[[122 115 144 139 132 119 128 129 103 152]
 [120 114 133 136 133 109 129 133 103 150]
 [115 111 104 128 121 110 143 134 118 122]
 [140 134 140 127 108 150 129 112 118 111]
 [123 116 140 137 133 114 127 131 102 152]]
|
[[140 134 140 127 108 150 129 112 118 111]
 [123 116 140 137 133 114 127 131 102 152]
 [122 115 144 139 132 119 128 129 103 152]
 [120 114 133 136 133 109 129 133 103 150]
 [115 111 104 128 121 110 143 134 118 122]]

[[109 129 108 124 129 110 125 118 140 138 102]
 [129 126 125 126 125 125 130 128 128 130 126]
 [117 126 117 124 128 122 128 125 136 137 114]]
|
[[129 126 125 126 125 125 130 128 128 130 126]
 [117 126 117 124 128 122 128 125 136 137 114]
 [109 129 108 124 129 110 125 118 140 138 102]]

[[134 135 135 129 126 125 143 132 112 109 124 104 123 140]
 [123 135 126 133 131 141 136 105 131 125 135 134 130 139]
 [124 124 133 131 126 145 125 135 130 115 128 117 135 147]
 [125 120 131 124 123 129 128 113 141 133 133 120 124 130]
 [127 156 127 149 127 128 123 117 130 136 125 139 122 119]]
|
[[134 135 135 129 126 125 143 132 112 109 124 104 123 140]
 [127 156 127 149 127 128 123 117 130 136 125 139 122 119]
 [125 120 131 124 123 129 128 113 141 133 133 120 124 130]
 [124 124 133 131 126 145 125 135 130 115 128 117 135 147]
 [123 135 126 133 131 141 136 105 131 125 135 134 130 139]]

[[119 105 130 124]
 [150 104 136 146]]
|
[[150 104 136 146]
 [119 105 130 124]]

[[137 131 117 158]
 [140 119 120 157]
 [135 144 118 155]
 [136 135 117 157]]
|
[[140 119 120 157]
 [137 131 117 158]
 [136 135 117 157]
 [135 144 118 155]]

[[123 140 139 140 122]
 [134 127 104 105 126]
 [132 125 120 134 132]
 [124 141 105 114 128]
 [144 132 110 114 137]
 [122 124 107 115 122]
 [143 131 101 124 135]]
|
[[144 132 110 114 137]
 [143 131 101 124 135]
 [134 127 104 105 126]
 [132 125 120 134 132]
 [124 141 105 114 128]
 [123 140 139 140 122]
 [122 124 107 115 122]]

[[134 129 138 128 142 135 137 125 156 114 138 125 130 129]
 [146 129 108 153 134 146 118 146 114 126 132 145 151 126]]
|
[[146 129 108 153 134 146 118 146 114 126 132 145 151 126]
 [134 129 138 128 142 135 137 125 156 114 138 125 130 129]]

[[109 117 122 114 108 127 110 138 155 143]
 [126 112 127 146 133 109 116 122 131 120]
 [144 126 120 136 127 125 103 133 109 124]
 [147 118 119 105 112 147 101 154 154 102]
 [138 134 145 125 132 101 101 120 131 123]
 [156 151 104 121 135 151 139 133 105 145]]
|
[[156 151 104 121 135 151 139 133 105 145]
 [147 118 119 105 112 147 101 154 154 102]
 [144 126 120 136 127 125 103 133 109 124]
 [138 134 145 125 132 101 101 120 131 123]
 [126 112 127 146 133 109 116 122 131 120]
 [109 117 122 114 108 127 110 138 155 143]]
